Below is a small trained network, with its code and all its weights. Each question gives an input and a target symbol and asks what happens when units are switched off, that is, made to give their printed mean instead of their output.

import numpy as np


def w(rows, s, z=0):
    codes = np.array(rows[::2]) - 128.0
    scale = np.full(codes.shape[1], s)
    scale[-1] = z or s
    return codes * scale


def f(y):
    return y / 2 * (1 + np.tanh(0.7978845608 * (y + 0.044715 * y**3)))


def softmax(a):
    e = np.exp(a - a.max(-1, keepdims=True))
    return e / e.sum(-1, keepdims=True)


def log_softmax(a):
    a = a - a.max(-1, keepdims=True)
    return a - np.log(np.exp(a).sum(-1, keepdims=True))


def net(x, mask):
    ids = ['Ωαβδζηψ'.index(c) for c in x.split()]
    T = len(ids)
    res = E[ids] + P[:T]
    u = 0
    for l in range(2):
        q, k, v = (res @ M[l].T for M in (Q, K, V))
        z = softmax(np.where(np.tri(T) > 0, q @ k.T / 2**0.5, -1e9)) @ v
        res = res + np.where(mask[u], z, O[l][:, -1]) @ O[l][:, :-1]
        u += 1
        y = f(res @ A[l][:, :-1].T + A[l][:, -1])
        res = res + np.where(mask[u : u + 12], y, B[l][:, -1]) @ B[l][:, :-1]
        u += 12
    return log_softmax(res[-1] @ U[:, :-1].T + U[:, -1])


Q, K, V, O, A, B = {}, {}, {}, {}, {}, {}
E = w([
[167,59,35,126],'Ω',
[110,45,87,171],'α',
[58,64,190,169],'β',
[250,169,147,85],'δ',
[37,35,65,53],'ζ',
[171,85,205,55],'η',
[137,184,130,246],'ψ',
],0.011)
P = w([
[164,19,64,237],'0',
[162,1,122,226],'1',
[158,34,137,213],'2',
[128,59,124,196],'3',
[110,80,127,173],'4',
[110,112,120,155],'5',
[100,138,122,139],'6',
[97,161,128,115],'7',
[92,185,128,105],'8',
[84,203,127,86],'9',
[82,206,119,84],'10',
[80,199,104,88],'11',
],0.0049)
Q[0] = w([
[60,9,70,154],'L0H1',
[117,94,71,125],'L0H1',
],0.014)
K[0] = w([
[59,244,151,49],'L0H1',
[69,176,253,65],'L0H1',
],0.0068)
V[0] = w([
[121,165,61,254],'L0H1',
[243,86,129,89],'L0H1',
],0.0064)
O[0] = w([
[112,136,2,196,249],'L0H1',
[187,221,128,72,205],'L0H1',
],0.0075,0.0017)
A[0] = w([
[149,229,118,224,177],'L0N1',
[107,100,100,83,124],'L0N2',
[70,76,99,37,105],'L0N3',
[192,90,210,144,203],'L0N4',
[241,98,68,129,246],'L0N5',
[119,97,134,87,142],'L0N6',
[56,112,84,111,141],'L0N7',
[254,111,146,111,254],'L0N8',
[122,93,103,75,110],'L0N9',
[99,199,151,24,130],'L0N10',
[35,145,137,79,223],'L0N11',
[59,116,118,158,182],'L0N12',
],0.0093,0.0072)
B[0] = w([
[163,231,131,161,187],'L0N1',
[155,79,83,82,138],'L0N2',
[176,103,99,76,147],'L0N3',
[1,146,169,101,171],'L0N4',
[7,110,84,126,254],'L0N5',
[117,43,121,77,140],'L0N6',
[164,91,109,119,160],'L0N7',
[13,112,145,109,216],'L0N8',
[157,107,82,82,133],'L0N9',
[111,78,140,144,129],'L0N10',
[193,11,155,143,177],'L0N11',
[172,74,107,202,191],'L0N12',
],0.007,0.0085)
Q[1] = w([
[13,45,72,184],'L1H1',
[136,176,254,138],'L1H1',
],0.0085)
K[1] = w([
[205,187,145,68],'L1H1',
[2,157,138,168],'L1H1',
],0.0088)
V[1] = w([
[112,170,3,16],'L1H1',
[178,253,175,150],'L1H1',
],0.0052)
O[1] = w([
[139,176,65,103,138],'L1H1',
[9,121,130,182,10],'L1H1',
],0.012,0.011)
A[1] = w([
[45,209,89,102,139],'L1N1',
[54,104,173,150,71],'L1N2',
[220,152,48,112,159],'L1N3',
[140,117,163,77,82],'L1N4',
[40,72,84,156,226],'L1N5',
[156,157,48,55,2],'L1N6',
[254,158,109,162,92],'L1N7',
[141,216,87,169,131],'L1N8',
[114,134,142,88,183],'L1N9',
[134,86,98,177,183],'L1N10',
[125,194,38,225,102],'L1N11',
[98,36,86,114,86],'L1N12',
],0.0084,0.0094)
B[1] = w([
[217,130,171,171,171],'L1N1',
[46,114,81,179,144],'L1N2',
[62,149,72,171,249],'L1N3',
[68,91,100,160,140],'L1N4',
[174,198,157,117,225],'L1N5',
[2,113,180,130,167],'L1N6',
[108,73,174,194,208],'L1N7',
[88,102,176,111,164],'L1N8',
[141,168,115,75,159],'L1N9',
[176,155,131,118,187],'L1N10',
[83,55,124,85,179],'L1N11',
[119,86,203,186,180],'L1N12',
],0.0079,0.013)
U = w([
[60,125,56,110,31],'Ω',
[203,132,2,158,160],'α',
[216,85,160,144,69],'β',
[165,172,98,111,254],'δ',
[109,58,107,112,30],'ζ',
[111,90,164,47,194],'η',
[65,126,155,201,136],'ψ',
],0.0091,0.0048)

Each question gives the input, a string of symbols that net reads in full, and the target symbol t.
The units are the heads (2 rows each of Q, K, V and O) and the neurons (one row each of A and B). Each row of codes is followed by its name. A weight is (code - 128) times the scale printed after its matrix; where a second scale follows, it is the last column's (O, A, B and U).
mask holds one flag per unit, layer by layer, with each layer's heads first. A switched-off unit (its flag False) gives its mean, the last column of its rows in O or B, instead of its output. The means were averaged over made-up inputs and are rounded, as every weight is.
A unit's drop is (log p(t) with every unit on - log p(t) with that unit switched off) / (log p(t) with every unit on - log p(t) with every unit switched off).
The circuit of an input: a set's keep is (log p(t) with only the set's units on - log p(t) with every unit switched off) / (log p(t) with every unit on - log p(t) with every unit switched off). Starting from the 12 units with the biggest drops (on a tie, the unit counted first), units are removed one at a time, each time the one whose removal leaves the highest keep (on an exact tie, the one counted first), for as long as the keep stays at least 0.8.
units of the circuit, in order: the units of the circuit, biggest drop first
unit that matters most: the unit with the biggest drop
k most important neurons: the k neurons with the biggest drops, biggest first
k most important neurons of layer l: the k neurons of layer l with the biggest drops, biggest first
drop when u is switched off: that unit's drop, to one decimal
input ψ δ δ Ω, target δ: unit that matters most -> L0H1
input Ω β ζ β δ α Ω α ψ α β, target β: 3 most important neurons -> L0N8, L0N5, L1N3
input η Ω ζ δ ψ δ ψ β β ψ Ω, target Ω: 3 most important neurons -> L0N3, L1N6, L1N3
input ζ ζ Ω β η ψ β ψ Ω ψ β δ, target ψ: units of the circuit, in order -> L1H1, L0N8, L0N5
input ψ ψ η η Ω, target η: units of the circuit, in order -> L0H1, L0N8
input α ψ Ω β Ω, target β: 2 most important neurons of layer 1 -> L1N3, L1N12
input ψ Ω δ, target ψ: units of the circuit, in order -> L1H1, L0N8
input δ δ β, target δ: units of the circuit, in order -> L0H1, L1N7, L1N11, L1N6
input ψ δ η α β α, target β: 3 most important neurons -> L0N5, L1N3, L0N8
input δ ψ η β α η α, target η: units of the circuit, in order -> L0H1, L1N3
input δ Ω η α, target η: 2 most important neurons -> L1N3, L0N8
input ψ ψ η, target ψ: 3 most important neurons -> L0N1, L0N8, L0N4
input η α η ψ α, target ψ: 4 most important neurons -> L0N1, L0N8, L0N4, L1N2
input β η η β Ω ψ α, target ψ: 3 most important neurons -> L0N1, L0N5, L0N4
input η δ η β, target η: 3 most important neurons -> L0N4, L1N3, L0N5
input α δ ψ δ α ψ Ω, target ψ: 3 most important neurons -> L0N5, L0N1, L0N8
input ζ Ω ζ ψ α α ζ ζ, target ζ: 2 most important neurons of layer 0 -> L0N11, L0N3
input ψ δ δ α, target δ: 2 most important neurons -> L1N5, L1N7
input β η η β, target η: 2 most important neurons of layer 0 -> L0N4, L0N1
input β ψ δ ζ δ α α η δ α, target α: 3 most important neurons of layer 0 -> L0N8, L0N3, L0N5
input Ω ψ α ψ ζ δ δ ψ Ω, target Ω: unit that matters most -> L1N6
input δ β α Ω ζ δ β α, target α: unit that matters most -> L1N3
input α η α α δ α, target δ: 2 most important neurons -> L1N7, L1N11
input α β α α η Ω, target η: drop when L1N11 is switched off -> -0.1
input Ω ψ ψ ζ β, target β: drop when L1N11 is switched off -> 0.0
input β β ψ η, target ψ: drop when L0N6 is switched off -> 0.1
input α β β α α, target β: drop when L0H1 is switched off -> 0.2
